Below are the code and all the weights of a small trained network. Each question names an input and a target symbol and asks about switching units off, where a switched-off unit gives its printed mean instead of its output.

import numpy as np


def w(rows, s, z=0):
    codes = np.array(rows[::2]) - 128.0
    scale = np.full(codes.shape[1], s)
    scale[-1] = z or s
    return codes * scale


def f(y):
    return np.maximum(y, 0)


def softmax(a):
    e = np.exp(a - a.max(-1, keepdims=True))
    return e / e.sum(-1, keepdims=True)


def log_softmax(a):
    a = a - a.max(-1, keepdims=True)
    return a - np.log(np.exp(a).sum(-1, keepdims=True))


def net(x, mask):
    ids = ['ΔΠΨαγεζλμξτω'.index(c) for c in x.split()]
    T = len(ids)
    res = E[ids] + P[:T]
    r = res
    for j in range(2):
        rows = slice(2 * j, 2 * j + 2)
        q, k, v = (r @ M[0][rows].T for M in (Q, K, V))
        z = softmax(np.where(np.tri(T) > 0, q @ k.T / 2**0.5, -1e9)) @ v
        o = O[0][rows]
        res = res + np.where(mask[j], z, o[:, -1]) @ o[:, :-1]
    y = f(res @ A[0][:, :-1].T + A[0][:, -1])
    res = res + np.where(mask[2:10], y, B[0][:, -1]) @ B[0][:, :-1]
    return log_softmax(res[-1] @ U[:, :-1].T + U[:, -1])


Q, K, V, O, A, B = {}, {}, {}, {}, {}, {}
E = w([
[219,202,91,92,59,177],'Δ',
[78,52,211,64,98,164],'Π',
[98,80,214,111,144,99],'Ψ',
[84,43,210,123,217,119],'α',
[108,74,24,132,38,115],'γ',
[98,65,15,160,99,134],'ε',
[118,134,51,75,229,146],'ζ',
[90,72,15,195,166,157],'λ',
[210,142,189,165,104,94],'μ',
[209,113,197,234,197,83],'ξ',
[82,26,18,162,53,148],'τ',
[139,92,8,127,55,115],'ω',
],0.014)
P = w([
[3,172,144,140,118,99],'0',
[85,125,145,177,122,121],'1',
[96,117,143,163,132,123],'2',
[110,111,145,154,125,116],'3',
[122,106,140,147,132,116],'4',
[127,100,135,135,138,114],'5',
[134,94,138,129,132,109],'6',
[142,92,136,122,136,105],'7',
[149,90,135,118,135,104],'8',
[155,86,133,111,134,97],'9',
[161,87,131,108,132,93],'10',
[159,84,129,104,137,93],'11',
],0.015)
Q[0] = w([
[132,88,108,183,155,121],'head 0',
[104,2,24,204,64,142],'head 0',
[163,176,231,131,201,138],'head 1',
[160,203,114,100,154,107],'head 1',
],0.01)
K[0] = w([
[107,161,134,159,169,83],'head 0',
[9,206,120,114,139,56],'head 0',
[221,64,149,185,172,71],'head 1',
[193,181,124,137,128,142],'head 1',
],0.012)
V[0] = w([
[148,217,140,74,33,77],'head 0',
[114,59,112,105,116,254],'head 0',
[112,108,227,93,93,5],'head 1',
[99,84,59,181,196,37],'head 1',
],0.0098)
O[0] = w([
[132,152,194,155,23,27,170],'head 0',
[153,141,122,190,69,247,59],'head 0',
[194,147,105,186,149,102,253],'head 1',
[79,175,137,179,85,96,162],'head 1',
],0.013,0.0041)
A[0] = w([
[118,143,148,117,139,163,191],'neuron 0',
[94,104,192,174,167,129,229],'neuron 1',
[154,98,173,85,106,170,3],'neuron 2',
[40,136,113,92,101,101,32],'neuron 3',
[60,64,165,117,135,87,139],'neuron 4',
[150,249,148,162,139,160,59],'neuron 5',
[155,139,230,148,123,97,75],'neuron 6',
[172,174,82,152,121,167,188],'neuron 7',
],0.014,0.0039)
B[0] = w([
[158,133,189,106,113,100,143],'neuron 0',
[142,139,174,92,70,142,244],'neuron 1',
[214,249,69,197,220,61,170],'neuron 2',
[144,157,113,142,184,95,183],'neuron 3',
[101,114,106,93,120,126,234],'neuron 4',
[23,83,135,12,73,140,157],'neuron 5',
[120,125,116,101,160,211,255],'neuron 6',
[99,52,178,144,124,157,193],'neuron 7',
],0.011,0.0094)
U = w([
[62,88,208,28,3,152,170],'Δ',
[176,110,160,174,125,142,253],'Π',
[232,171,157,213,218,57,131],'Ψ',
[123,116,59,149,186,180,78],'α',
[109,156,146,204,52,76,90],'γ',
[88,163,73,166,93,157,106],'ε',
[100,141,50,123,114,167,94],'ζ',
[77,167,32,100,158,239,110],'λ',
[132,118,135,130,120,57,45],'μ',
[121,123,51,93,171,133,57],'ξ',
[71,138,89,176,47,183,86],'τ',
[103,155,121,176,74,89,91],'ω',
],0.0075,0.0074)

Each question gives the input, a string of symbols that net reads in full, and the target symbol t.
The units are the heads (2 rows each of Q, K, V and O) and the neurons (one row each of A and B). Each row of codes is followed by its name. A weight is (code - 128) times the scale printed after its matrix; where a second scale follows, it is the last column's (O, A, B and U).
mask holds one flag per unit, heads first, then neurons. A switched-off unit (its flag False) gives its mean, the last column of its rows in O or B, instead of its output. The means were averaged over made-up inputs and are rounded, as every weight is.
A unit's drop is (log p(t) with every unit on - log p(t) with that unit switched off) / (log p(t) with every unit on - log p(t) with every unit switched off).
most important unit: the unit with the biggest drop
top k neurons: the k neurons with the biggest drops, biggest first
which heads matter: for each layer, one digit per head in row order, 1 if its drop is at least 0.15 and else 0, layers parted by /
drop when u is switched off: that unit's drop, to one decimal
input γ μ Δ τ, target γ: which heads matter -> 11
input γ α Π ε α Δ Ψ ζ Π γ ξ, target Δ: which heads matter -> 01
input μ Δ ξ Δ μ Δ ξ μ Δ Δ ε, target μ: which heads matter -> 10
input μ λ Δ ω α Δ ξ ω, target μ: which heads matter -> 10
input Δ ζ Δ ε Π Π Π ξ, target Δ: most important unit -> head 1
input ξ ξ Δ Π ω Δ Δ ξ Π Π, target Ψ: which heads matter -> 11
input Δ ε Δ α ω μ Δ ω α ξ λ, target Δ: which heads matter -> 11
input Δ Π Δ ε γ Δ Π μ, target Δ: which heads matter -> 10
input λ Δ Δ Δ Π ω, target λ: which heads matter -> 11
input μ Δ Π Δ Π, target Π: which heads matter -> 01
input α Δ Π ω Ψ Δ ω, target α: which heads matter -> 10
input μ α α ε Δ ξ λ, target μ: which heads matter -> 10
input Ψ α Δ Δ γ, target Ψ: which heads matter -> 11
input ξ λ ζ ξ ξ Δ ξ Π λ, target ξ: top 2 neurons -> [neuron 4; neuron 3]
input α λ Ψ Π α ζ μ μ γ, target α: which heads matter -> 10
input Π Δ Δ Δ μ α ω, target Π: which heads matter -> 11
input Ψ μ Δ, target Δ: most important unit -> neuron 2
input Δ τ Δ Ψ ε, target Δ: top 3 neurons -> [neuron 2; neuron 4; neuron 6]
input α Π Δ, target Δ: top 2 neurons -> [neuron 5; neuron 7]
input Δ ξ α, target Δ: top 4 neurons -> [neuron 1; neuron 2; neuron 4; neuron 3]
input Ψ ξ α Π μ, target Δ: most important unit -> head 1
input α Δ ξ ε, target α: top 2 neurons -> [neuron 1; neuron 7]
input Δ ω Π μ ξ τ γ γ Π, target Π: top 2 neurons -> [neuron 2; neuron 5]
input ξ Δ λ τ ξ Δ ξ ω, target ξ: top 2 neurons -> [neuron 3; neuron 4]
input Δ Π γ Ψ Δ Π ξ Δ ξ τ ω, target Δ: top 3 neurons -> [neuron 2; neuron 4; neuron 6]
input Δ γ ξ Δ γ, target Δ: drop when neuron 2 is switched off -> 0.4
input ξ ω Δ λ Δ τ τ, target ξ: drop when head 0 is switched off -> 0.8
